Below is a small trained network, with its code and all its weights. Each question gives an input and a class and asks what happens when units are switched off, that is, made to give their printed mean instead of their output.

import numpy as np


def w(rows, s, z=0):
    codes = np.array(rows[::2]) - 128.0
    scale = np.full(codes.shape[1], s)
    scale[-1] = z or s
    return codes * scale


def norm(h):
    return h / np.sqrt((h * h).mean(-1, keepdims=True) + 1e-5)


def f(y):
    return y / 2 * (1 + np.tanh(0.7978845608 * (y + 0.044715 * y**3)))


def log_softmax(a):
    a = a - a.max(-1, keepdims=True)
    return a - np.log(np.exp(a).sum(-1, keepdims=True))


def net(x, mask):
    res = np.array(x, float).reshape(1, 8) / 4 @ E
    u = 0
    for l in range(2):
        y = f(norm(res) @ A[l][:, :-1].T + A[l][:, -1])
        res = res + np.where(mask[u : u + 13], y, B[l][:, -1]) @ B[l][:, :-1]
        u += 13
    return log_softmax(norm(res)[-1] @ U[:, :-1].T + U[:, -1])


A, B = {}, {}
E = w([
[130,128,128,126,127,130],'x0',
[131,11,75,134,107,172],'x1',
[128,128,130,127,126,128],'x2',
[122,106,221,150,180,210],'x3',
[130,127,129,130,130,128],'x4',
[90,165,130,231,42,152],'x5',
[161,86,192,151,113,83],'x6',
[128,128,126,130,131,127],'x7',
],0.011)
A[0] = w([
[119,240,156,191,193,40,28],'L0N0',
[161,124,205,169,98,54,42],'L0N1',
[187,215,63,109,74,11,76],'L0N2',
[160,86,141,7,132,107,46],'L0N3',
[49,229,63,64,168,179,118],'L0N4',
[164,98,253,133,113,21,119],'L0N5',
[181,84,176,167,87,33,32],'L0N6',
[57,166,40,95,129,210,73],'L0N7',
[126,154,76,141,111,2,23],'L0N8',
[158,25,190,116,47,61,51],'L0N9',
[61,86,91,248,70,151,46],'L0N10',
[169,100,9,86,25,66,19],'L0N11',
[100,115,192,165,156,206,1],'L0N12',
],0.0087,0.0043)
B[0] = w([
[157,179,161,82,88,152,217],'L0N0',
[161,164,96,149,157,139,163],'L0N1',
[6,126,128,108,136,178,253],'L0N2',
[155,137,139,97,131,39,166],'L0N3',
[194,160,114,194,172,121,249],'L0N4',
[153,189,91,181,189,157,226],'L0N5',
[105,143,42,214,153,137,161],'L0N6',
[169,117,83,241,170,150,215],'L0N7',
[75,144,78,127,116,161,186],'L0N8',
[154,137,52,174,171,159,179],'L0N9',
[185,132,179,86,99,31,235],'L0N10',
[54,104,120,142,157,155,246],'L0N11',
[68,102,153,137,140,131,174],'L0N12',
],0.011,0.005)
A[1] = w([
[118,105,196,144,153,195,6],'L1N0',
[149,113,170,101,114,117,4],'L1N1',
[128,125,67,60,173,139,145],'L1N2',
[67,98,89,126,87,121,16],'L1N3',
[128,143,94,86,170,81,156],'L1N4',
[111,143,195,130,149,155,106],'L1N5',
[137,82,105,108,106,157,118],'L1N6',
[155,8,86,148,80,142,26],'L1N7',
[112,157,127,178,67,119,135],'L1N8',
[108,159,110,173,33,128,151],'L1N9',
[121,195,178,137,64,131,130],'L1N10',
[164,123,190,144,177,148,169],'L1N11',
[137,77,138,171,148,119,75],'L1N12',
],0.016,0.0037)
B[1] = w([
[66,74,104,168,116,80,188],'L1N0',
[114,105,126,149,132,133,124],'L1N1',
[137,102,161,182,108,88,210],'L1N2',
[86,130,145,121,114,129,191],'L1N3',
[148,61,187,139,70,144,189],'L1N4',
[77,149,52,92,86,132,193],'L1N5',
[119,198,148,112,133,124,158],'L1N6',
[147,250,128,53,133,188,252],'L1N7',
[166,58,150,122,163,86,217],'L1N8',
[149,49,174,132,135,104,240],'L1N9',
[160,125,134,63,150,149,218],'L1N10',
[99,96,98,142,81,118,254],'L1N11',
[121,165,102,127,145,112,188],'L1N12',
],0.013,0.0065)
U = w([
[4,101,105,119,114,117,121],'0',
[194,60,204,93,128,71,84],'1',
[148,214,126,45,136,165,251],'2',
[180,147,77,229,189,136,50],'3',
],0.018,0.0033)

Each question gives the input, the list of numbers given to net, and the class t.
The units are the neurons (one row each of A and B). Each row of codes is followed by its name. A weight is (code - 128) times the scale printed after its matrix; where a second scale follows, it is the last column's (A, B and U).
mask holds one flag per neuron, layer by layer. A switched-off neuron (its flag False) gives its mean, the last column of its row in B, instead of its output. The means were averaged over made-up inputs and are rounded, as every weight is.
A unit's drop is (log p(t) with every unit on - log p(t) with that unit switched off) / (log p(t) with every unit on - log p(t) with every unit switched off).
The circuit of an input: a set's keep is (log p(t) with only the set's units on - log p(t) with every unit switched off) / (log p(t) with every unit on - log p(t) with every unit switched off). Starting from the 12 units with the biggest drops (on a tie, the unit counted first), units are removed one at a time, each time the one whose removal leaves the highest keep (on an exact tie, the one counted first), for as long as the keep stays at least 0.8.
units of the circuit, in order: the units of the circuit, biggest drop first
k most important neurons: the k neurons with the biggest drops, biggest first
top k neurons in layer l: the k neurons of layer l with the biggest drops, biggest first
drop when u is switched off: that unit's drop, to one decimal
input [5,2,4,0,-5,8,-8,-1], class 1: units of the circuit, in order : (L0N10; L1N9)
input [-2,-7,2,-7,2,-6,6,2], class 0: top 2 neurons in layer 0 : (L0N2; L0N8)
input [3,7,-3,-5,-1,-7,-8,-8], class 3: units of the circuit, in order : (L0N7; L1N2)
input [-8,7,6,7,-6,-3,4,-3], class 0: units of the circuit, in order : (L1N0)
input [-8,-6,6,-1,7,-1,-7,-5], class 3: 4 most important neurons : (L0N4; L0N7; L1N7; L0N10)
input [-4,-3,-8,4,2,-7,-8,-1], class 3: 2 most important neurons : (L0N4; L0N10)
input [0,-7,1,1,2,5,5,3], class 2: top 3 neurons in layer 0 : (L0N0; L0N5; L0N1)
input [-1,-3,-6,8,-2,-8,4,6], class 0: units of the circuit, in order : (L1N5; L1N11)
input [4,0,-3,2,-3,5,5,1], class 1: top 4 neurons in layer 1 : (L1N8; L1N9; L1N7; L1N5)
input [6,-6,3,-6,5,-4,5,1], class 0: 2 most important neurons : (L0N2; L1N7)
input [-5,5,5,-2,-4,2,-5,5], class 2: 3 most important neurons : (L1N7; L0N5; L0N10)
input [-1,6,0,-4,2,-7,-5,3], class 1: top 2 neurons in layer 1 : (L1N2; L1N4)
input [-4,0,4,-5,4,8,-7,4], class 1: 2 most important neurons : (L1N9; L0N10)
input [-1,-5,-8,-4,-4,-4,7,-3], class 3: units of the circuit, in order : (L0N5)
input [5,-6,1,3,0,5,-7,4], class 3: top 2 neurons in layer 0 : (L0N4; L0N7)
input [-3,-4,3,-4,-6,-3,-2,-7], class 0: 2 most important neurons : (L0N2; L1N7)
input [-8,7,3,0,-7,-5,-1,-1], class 2: 2 most important neurons : (L1N7; L0N10)
input [-5,-1,-7,4,-2,4,3,-4], class 0: 2 most important neurons : (L0N12; L1N5)
input [-8,8,5,-2,6,-4,8,-3], class 2: 3 most important neurons : (L1N7; L0N4; L0N7)
input [5,-2,0,1,-2,-2,3,-2], class 3: units of the circuit, in order : (L0N5)
input [0,-4,-7,4,-5,6,5,3], class 1: top 2 neurons in layer 0 : (L0N4; L0N7)
input [-2,-2,-8,8,2,-8,8,-1], class 0: top 3 neurons in layer 1 : (L1N11; L1N5; L1N0)
input [-7,1,1,4,2,-1,-6,-8], class 3: 2 most important neurons : (L0N7; L0N4)
input [7,2,8,-7,-2,8,-7,-4], class 1: top 3 neurons in layer 1 : (L1N9; L1N8; L1N5)
input [-6,6,-5,-1,0,5,1,7], class 2: drop when L0N0 is switched off : 0.1
input [-1,2,2,5,-6,4,-8,-4], class 3: drop when L0N7 is switched off : 0.9
input [5,6,-3,-1,4,-3,-2,5], class 2: drop when L1N7 is switched off : 2.5
input [-3,-3,-4,-5,1,-3,0,1], class 0: units of the circuit, in order : (L0N2)
